Below is a small trained network, with its code and all its weights. Each question gives an input and a target symbol and asks what happens when units are switched off, that is, made to give their printed mean instead of their output.

import numpy as np


def w(rows, s, z=0):
    codes = np.array(rows[::2]) - 128.0
    scale = np.full(codes.shape[1], s)
    scale[-1] = z or s
    return codes * scale


def norm(h):
    return h / np.sqrt((h * h).mean(-1, keepdims=True) + 1e-5)


def f(y):
    return np.maximum(y, 0)


def softmax(a):
    e = np.exp(a - a.max(-1, keepdims=True))
    return e / e.sum(-1, keepdims=True)


def log_softmax(a):
    a = a - a.max(-1, keepdims=True)
    return a - np.log(np.exp(a).sum(-1, keepdims=True))


def net(x, mask):
    ids = ['ΛΞαεζηπφ'.index(c) for c in x.split()]
    T = len(ids)
    res = E[ids] + P[:T]
    r = norm(res)
    for j in range(3):
        rows = slice(4 * j, 4 * j + 4)
        q, k, v = (r @ M[0][rows].T for M in (Q, K, V))
        z = softmax(np.where(np.tri(T) > 0, q @ k.T / 4**0.5, -1e9)) @ v
        o = O[0][rows]
        res = res + np.where(mask[j], z, o[:, -1]) @ o[:, :-1]
    y = f(norm(res) @ A[0][:, :-1].T + A[0][:, -1])
    res = res + np.where(mask[3:19], y, B[0][:, -1]) @ B[0][:, :-1]
    return log_softmax(norm(res)[-1] @ U[:, :-1].T + U[:, -1])


Q, K, V, O, A, B = {}, {}, {}, {}, {}, {}
E = w([
[92,162,119],'Λ',
[116,107,140],'Ξ',
[252,112,129],'α',
[111,108,49],'ε',
[98,82,154],'ζ',
[112,102,136],'η',
[117,85,88],'π',
[156,174,130],'φ',
],0.021)
P = w([
[135,158,136],'0',
[77,1,76],'1',
[68,41,148],'2',
[145,157,120],'3',
[141,154,136],'4',
[132,97,115],'5',
[130,75,101],'6',
[139,108,118],'7',
[157,120,129],'8',
[134,172,68],'9',
[144,95,108],'10',
],0.0096)
Q[0] = w([
[121,204,88],'h0',
[137,155,107],'h0',
[128,130,81],'h0',
[95,174,52],'h0',
[203,142,42],'h1',
[158,72,83],'h1',
[91,147,104],'h1',
[146,124,180],'h1',
[135,1,159],'h2',
[216,129,99],'h2',
[136,90,147],'h2',
[144,99,128],'h2',
],0.015)
K[0] = w([
[6,67,47],'h0',
[97,112,77],'h0',
[148,174,138],'h0',
[58,151,154],'h0',
[187,79,211],'h1',
[203,157,162],'h1',
[149,116,60],'h1',
[74,138,176],'h1',
[13,254,204],'h2',
[57,109,32],'h2',
[56,156,133],'h2',
[94,154,129],'h2',
],0.012)
V[0] = w([
[33,220,75],'h0',
[139,139,75],'h0',
[222,203,151],'h0',
[31,151,92],'h0',
[158,105,163],'h1',
[38,212,85],'h1',
[160,96,152],'h1',
[144,116,47],'h1',
[87,149,68],'h2',
[162,146,141],'h2',
[152,83,196],'h2',
[9,82,65],'h2',
],0.015)
O[0] = w([
[223,173,77,255],'h0',
[144,99,131,145],'h0',
[163,144,234,21],'h0',
[169,151,53,247],'h0',
[109,144,80,90],'h1',
[219,169,250,195],'h1',
[102,120,82,98],'h1',
[59,31,138,179],'h1',
[195,116,148,187],'h2',
[126,168,124,97],'h2',
[51,106,107,77],'h2',
[150,7,144,244],'h2',
],0.013,0.0098)
A[0] = w([
[141,128,59,146],'n0',
[161,168,74,93],'n1',
[171,84,154,191],'n2',
[189,176,109,100],'n3',
[198,99,211,158],'n4',
[86,72,217,165],'n5',
[165,150,151,45],'n6',
[87,84,123,123],'n7',
[119,66,193,164],'n8',
[114,95,70,129],'n9',
[108,98,134,104],'n10',
[38,157,180,59],'n11',
[124,209,95,51],'n12',
[7,168,190,16],'n13',
[157,145,157,205],'n14',
[74,206,132,253],'n15',
],0.016,0.0046)
B[0] = w([
[123,203,133,245],'n0',
[171,164,118,213],'n1',
[110,146,160,254],'n2',
[121,181,103,219],'n3',
[101,61,134,249],'n4',
[210,142,143,175],'n5',
[168,163,83,148],'n6',
[134,179,94,159],'n7',
[110,111,177,185],'n8',
[87,171,73,217],'n9',
[133,160,115,143],'n10',
[127,41,118,136],'n11',
[134,126,220,160],'n12',
[136,5,111,136],'n13',
[97,136,105,188],'n14',
[115,117,241,166],'n15',
],0.029,0.008)
U = w([
[115,200,217,188],'Λ',
[249,137,153,137],'Ξ',
[161,64,120,201],'α',
[123,96,94,98],'ε',
[116,140,163,3],'ζ',
[104,130,134,43],'η',
[102,119,130,101],'π',
[72,146,149,182],'φ',
],0.016,0.0061)

Each question gives the input, a string of symbols that net reads in full, and the target symbol t.
The units are the heads (4 rows each of Q, K, V and O) and the neurons (one row each of A and B). Each row of codes is followed by its name. A weight is (code - 128) times the scale printed after its matrix; where a second scale follows, it is the last column's (O, A, B and U).
mask holds one flag per unit, heads first, then neurons. A switched-off unit (its flag False) gives its mean, the last column of its rows in O or B, instead of its output. The means were averaged over made-up inputs and are rounded, as every weight is.
A unit's drop is (log p(t) with every unit on - log p(t) with that unit switched off) / (log p(t) with every unit on - log p(t) with every unit switched off).
The circuit of an input: a set's keep is (log p(t) with only the set's units on - log p(t) with every unit switched off) / (log p(t) with every unit on - log p(t) with every unit switched off). Starting from the 12 units with the biggest drops (on a tie, the unit counted first), units are removed one at a time, each time the one whose removal leaves the highest keep (on an exact tie, the one counted first), for as long as the keep stays at least 0.8.
circuit, biggest first: the units of the circuit, biggest drop first
unit that matters most: the unit with the biggest drop
k most important neurons: the k neurons with the biggest drops, biggest first
which heads matter: for each layer, one digit per head in row order, 1 if its drop is at least 0.15 and else 0, layers parted by /
input Λ ε φ φ ε Ξ, target Λ: unit that matters most	h0
input Λ Ξ ε Λ π Λ Λ α ε ζ Λ, target Λ: circuit, biggest first	(h2, n15)
input Λ Λ Λ φ Λ Λ ε φ π, target α: circuit, biggest first	(n4, h0, n0)
input Ξ η Ξ, target φ: which heads matter	010
input π Λ α Ξ, target α: circuit, biggest first	(h0, n13, n11)
input ε Λ ε φ ε ζ, target Λ: which heads matter	001
input ε Λ π α, target α: circuit, biggest first	(h2, h1)
input Ξ Λ φ, target φ: which heads matter	101
input Λ η φ ε ε Λ, target α: circuit, biggest first	(h1, n4)
input ε Λ π, target α: which heads matter	001
input π ε Λ, target ε: which heads matter	101
input ε Ξ φ η Λ Ξ ε Λ, target φ: which heads matter	111
input α ε π Ξ, target α: which heads matter	100
input Ξ φ ε Λ ζ, target α: which heads matter	000
input Ξ η ζ, target φ: which heads matter	010
input Λ ε φ Ξ π, target Λ: circuit, biggest first	(h0)
input Λ Λ Λ Λ η φ φ ζ ζ, target Λ: 2 most important neurons	(n8, n2)
input π Λ φ Ξ Λ α, target α: which heads matter	100
input Λ Λ Ξ Ξ α Ξ Ξ Λ, target Λ: circuit, biggest first	(h2, n15)
input φ Λ ε, target Λ: unit that matters most	h2
input Λ ε ε φ, target α: which heads matter	001
